Below is a small trained network, with its code and all its weights. Each question gives an input and a class and asks what happens when units are switched off, that is, made to give their printed mean instead of their output.

import numpy as np


def w(rows, s, z=0):
    codes = np.array(rows[::2]) - 128.0
    scale = np.full(codes.shape[1], s)
    scale[-1] = z or s
    return codes * scale


def f(y):
    return np.maximum(y, 0)


def log_softmax(a):
    a = a - a.max(-1, keepdims=True)
    return a - np.log(np.exp(a).sum(-1, keepdims=True))


def net(x, mask):
    res = np.array(x, float).reshape(1, 4) / 4 @ E
    y = f(res @ A[0][:, :-1].T + A[0][:, -1])
    res = res + np.where(mask, y, B[0][:, -1]) @ B[0][:, :-1]
    return log_softmax(res[-1] @ U[:, :-1].T + U[:, -1])


A, B = {}, {}
E = w([
[214,124,125,101,107,113,136,230,203],'x0',
[101,137,70,15,176,131,217,152,111],'x1',
[7,118,214,65,104,35,49,176,163],'x2',
[146,168,78,29,34,117,129,56,101],'x3',
],0.013)
A[0] = w([
[85,97,154,136,158,117,140,82,103,67],'n1',
[81,131,230,72,102,82,96,156,107,18],'n2',
[30,126,159,130,129,181,173,74,54,3],'n3',
[173,92,213,59,116,150,185,185,173,75],'n4',
[142,126,141,165,71,94,79,140,127,81],'n5',
[96,153,37,81,224,41,173,160,127,13],'n6',
[86,95,155,185,244,109,159,184,137,47],'n7',
[130,208,108,61,46,94,100,93,98,40],'n8',
],0.011,0.0035)
B[0] = w([
[93,44,145,74,90,92,138,204,128,180],'n1',
[134,168,162,141,115,210,250,123,77,255],'n2',
[196,49,133,113,34,137,92,161,134,223],'n3',
[128,27,180,61,101,127,124,175,123,217],'n4',
[91,68,160,179,150,108,94,139,145,193],'n5',
[64,89,193,239,175,41,186,98,132,222],'n6',
[106,211,82,62,96,147,148,63,201,243],'n7',
[63,153,90,111,188,144,131,115,193,239],'n8',
],0.012,0.015)
U = w([
[73,179,66,74,134,102,136,93,220,100],'0',
[187,143,122,158,152,201,254,119,75,156],'1',
[91,120,158,219,141,15,130,102,153,234],'2',
[150,83,110,63,80,62,132,200,152,1],'3',
[126,150,153,91,174,88,130,97,127,189],'4',
],0.0098,0.0035)

Each question gives the input, the list of numbers given to net, and the class t.
The units are the neurons (one row each of A and B). Each row of codes is followed by its name. A weight is (code - 128) times the scale printed after its matrix; where a second scale follows, it is the last column's (A, B and U).
mask holds one flag per neuron, in row order. A switched-off neuron (its flag False) gives its mean, the last column of its row in B, instead of its output. The means were averaged over made-up inputs and are rounded, as every weight is.
A unit's drop is (log p(t) with every unit on - log p(t) with that unit switched off) / (log p(t) with every unit on - log p(t) with every unit switched off).
The circuit of an input: a set's keep is (log p(t) with only the set's units on - log p(t) with every unit switched off) / (log p(t) with every unit on - log p(t) with every unit switched off). Starting from all 8 units, units are removed one at a time, each time the one whose removal leaves the highest keep (on an exact tie, the one counted first), for as long as the keep stays at least 0.8.
circuit, biggest first: the units of the circuit, biggest drop first
k most important neurons: the k neurons with the biggest drops, biggest first
drop of u: that unit's drop, to one decimal
input [3,6,5,-1], class 2: circuit, biggest first -> [n6]
input [3,-1,-5,-5], class 0: circuit, biggest first -> [n2, n7]
input [-7,-3,2,3], class 3: 2 most important neurons -> [n3, n6]
input [-7,3,2,6], class 3: 3 most important neurons -> [n3, n7, n1]
input [6,5,-4,4], class 3: 4 most important neurons -> [n2, n4, n7, n5]
input [-8,1,-6,4], class 3: 2 most important neurons -> [n3, n2]
input [-5,-4,-7,-7], class 0: circuit, biggest first -> [n7, n2]
input [2,3,2,-2], class 4: 3 most important neurons -> [n3, n5, n8]
input [-6,4,-4,7], class 0: 3 most important neurons -> [n8, n2, n4]
input [-2,0,-5,-7], class 0: 2 most important neurons -> [n7, n2]
input [-7,-4,6,-1], class 3: 2 most important neurons -> [n1, n3]
input [2,-4,-3,3], class 2: 2 most important neurons -> [n2, n7]
input [-8,7,7,-3], class 3: 2 most important neurons -> [n3, n1]
input [1,3,7,5], class 1: circuit, biggest first -> [n2]
input [-2,8,-2,-2], class 2: 2 most important neurons -> [n6, n2]
input [4,-6,5,4], class 2: 2 most important neurons -> [n5, n7]
input [2,4,-1,-1], class 2: circuit, biggest first -> [n2, n6]
input [-7,0,-6,-5], class 3: circuit, biggest first -> [n2, n3]
input [5,7,8,-7], class 1: 3 most important neurons -> [n2, n8, n6]
input [7,-5,-6,5], class 3: circuit, biggest first -> [n2]
input [-8,6,-6,7], class 3: 4 most important neurons -> [n3, n2, n7, n1]
input [-8,-6,8,-8], class 0: drop of n7 -> 1.4
input [-3,-3,8,4], class 1: drop of n2 -> 1.3
input [7,3,4,-7], class 0: drop of n8 -> -0.1
input [1,7,4,-5], class 2: drop of n6 -> 4.1
